Below are the code and all the weights of a small trained network. Each question names an input and a target symbol and asks about switching units off, where a switched-off unit gives its printed mean instead of its output.

import numpy as np


def w(rows, s, z=0):
    codes = np.array(rows[::2]) - 128.0
    scale = np.full(codes.shape[1], s)
    scale[-1] = z or s
    return codes * scale


def f(y):
    return np.maximum(y, 0)


def softmax(a):
    e = np.exp(a - a.max(-1, keepdims=True))
    return e / e.sum(-1, keepdims=True)


def log_softmax(a):
    a = a - a.max(-1, keepdims=True)
    return a - np.log(np.exp(a).sum(-1, keepdims=True))


def net(x, mask):
    ids = ['ΛΠΣΦαβγδεζηθμξτ'.index(c) for c in x.split()]
    T = len(ids)
    res = E[ids] + P[:T]
    r = res
    for j in range(3):
        rows = slice(2 * j, 2 * j + 2)
        q, k, v = (r @ M[0][rows].T for M in (Q, K, V))
        z = softmax(np.where(np.tri(T) > 0, q @ k.T / 2**0.5, -1e9)) @ v
        o = O[0][rows]
        res = res + np.where(mask[j], z, o[:, -1]) @ o[:, :-1]
    y = f(res @ A[0][:, :-1].T + A[0][:, -1])
    res = res + np.where(mask[3:11], y, B[0][:, -1]) @ B[0][:, :-1]
    return log_softmax(res[-1] @ U[:, :-1].T + U[:, -1])


Q, K, V, O, A, B = {}, {}, {}, {}, {}, {}
E = w([
[37,151,139,197],'Λ',
[119,108,158,131],'Π',
[103,163,165,122],'Σ',
[100,143,154,153],'Φ',
[49,148,142,200],'α',
[143,141,158,126],'β',
[161,16,65,249],'γ',
[166,134,175,144],'δ',
[100,160,171,169],'ε',
[150,77,191,92],'ζ',
[97,164,135,191],'η',
[144,161,122,178],'θ',
[93,119,162,185],'μ',
[101,170,116,110],'ξ',
[144,162,145,144],'τ',
],0.02)
P = w([
[38,254,236,248],'0',
[219,169,244,108],'1',
[222,116,204,100],'2',
[180,112,205,96],'3',
[139,93,209,99],'4',
[196,63,190,74],'5',
[183,65,181,64],'6',
[213,54,182,57],'7',
[45,35,155,140],'8',
[164,23,134,105],'9',
[137,32,144,88],'10',
],0.0067)
Q[0] = w([
[4,92,124,91],'h1',
[122,201,134,158],'h1',
[171,124,122,162],'h2',
[115,145,152,101],'h2',
[114,135,90,128],'h3',
[102,65,230,161],'h3',
],0.016)
K[0] = w([
[137,126,254,80],'h1',
[128,149,129,138],'h1',
[123,110,79,80],'h2',
[85,137,102,49],'h2',
[172,185,128,122],'h3',
[169,1,109,174],'h3',
],0.012)
V[0] = w([
[90,40,60,242],'h1',
[200,64,255,51],'h1',
[127,183,199,155],'h2',
[178,111,74,85],'h2',
[113,43,238,91],'h3',
[106,131,241,94],'h3',
],0.0089)
O[0] = w([
[95,111,160,114,93],'h1',
[179,92,164,86,253],'h1',
[172,109,39,162,181],'h2',
[2,31,168,58,85],'h2',
[166,156,89,160,247],'h3',
[173,130,45,120,197],'h3',
],0.0071,0.013)
A[0] = w([
[89,170,206,162,209],'n1',
[122,132,69,151,254],'n2',
[130,164,78,23,208],'n3',
[173,73,125,48,131],'n4',
[142,105,140,80,73],'n5',
[116,5,108,93,110],'n6',
[194,121,115,119,242],'n7',
[68,171,74,56,235],'n8',
],0.011,0.0052)
B[0] = w([
[228,62,139,101,146],'n1',
[206,81,13,124,174],'n2',
[136,104,72,208,160],'n3',
[91,102,123,155,203],'n4',
[9,88,165,118,146],'n5',
[104,150,131,53,161],'n6',
[77,95,98,114,253],'n7',
[138,2,58,142,132],'n8',
],0.0066,0.018)
U = w([
[254,147,88,109,203],'Λ',
[145,39,82,84,214],'Π',
[107,124,132,137,53],'Σ',
[120,168,128,117,76],'Φ',
[123,143,134,111,30],'α',
[109,108,181,94,193],'β',
[99,120,136,144,1],'γ',
[106,144,118,110,22],'δ',
[101,106,166,211,87],'ε',
[135,128,185,141,169],'ζ',
[167,169,162,118,18],'η',
[146,194,113,22,45],'θ',
[131,151,135,84,98],'μ',
[54,149,89,108,92],'ξ',
[139,181,103,31,15],'τ',
],0.0098,0.0035)

Each question gives the input, a string of symbols that net reads in full, and the target symbol t.
The units are the heads (2 rows each of Q, K, V and O) and the neurons (one row each of A and B). Each row of codes is followed by its name. A weight is (code - 128) times the scale printed after its matrix; where a second scale follows, it is the last column's (O, A, B and U).
mask holds one flag per unit, heads first, then neurons. A switched-off unit (its flag False) gives its mean, the last column of its rows in O or B, instead of its output. The means were averaged over made-up inputs and are rounded, as every weight is.
A unit's drop is (log p(t) with every unit on - log p(t) with that unit switched off) / (log p(t) with every unit on - log p(t) with every unit switched off).
The circuit of an input: a set's keep is (log p(t) with only the set's units on - log p(t) with every unit switched off) / (log p(t) with every unit on - log p(t) with every unit switched off). Starting from all 11 units, units are removed one at a time, each time the one whose removal leaves the highest keep (on an exact tie, the one counted first), for as long as the keep stays at least 0.8.
circuit, biggest first: the units of the circuit, biggest drop first
unit that matters most: the unit with the biggest drop
top k neurons: the k neurons with the biggest drops, biggest first
heads that matter: for each layer, one digit per head in row order, 1 if its drop is at least 0.15 and else 0, layers parted by /
drop of u: that unit's drop, to one decimal
input ζ ζ ζ β ξ θ Π ζ Φ, target Λ: heads that matter -> 001
input γ ξ ξ ζ ξ ξ ζ ζ ζ, target β: circuit, biggest first -> [h3; n2; h2]
input Π ξ ξ γ θ ζ ζ δ, target β: circuit, biggest first -> [h3; h1]
input ζ α ξ ζ μ, target Λ: unit that matters most -> h3
input μ ζ ζ ζ ζ ζ Λ α, target Λ: heads that matter -> 001
input θ ζ Π Σ Σ ξ ζ ζ Π γ, target β: heads that matter -> 011
input Π ζ Λ γ τ β γ ζ Π, target β: circuit, biggest first -> [h3; n2; h2]
input Φ ζ ζ μ β ζ η ζ Σ, target Λ: heads that matter -> 001
input Φ ζ ζ Π ξ θ Σ Π Λ, target Λ: heads that matter -> 000
input ζ ζ ζ Π μ, target Λ: top 2 neurons -> [n5; n4]
input Π ε τ ζ Λ ζ ξ Π α, target Λ: drop of n6 -> 0.0
input ζ ε Σ γ γ ζ γ ζ ζ β, target β: drop of n2 -> 0.1
input Λ ε ζ ζ ξ δ δ Π Φ, target Λ: drop of h3 -> 0.2
input Λ ζ Π Π ζ ξ ζ γ ζ ζ, target β: top neuron -> [n2]
input ζ γ ζ ζ Π, target β: drop of n6 -> 0.0
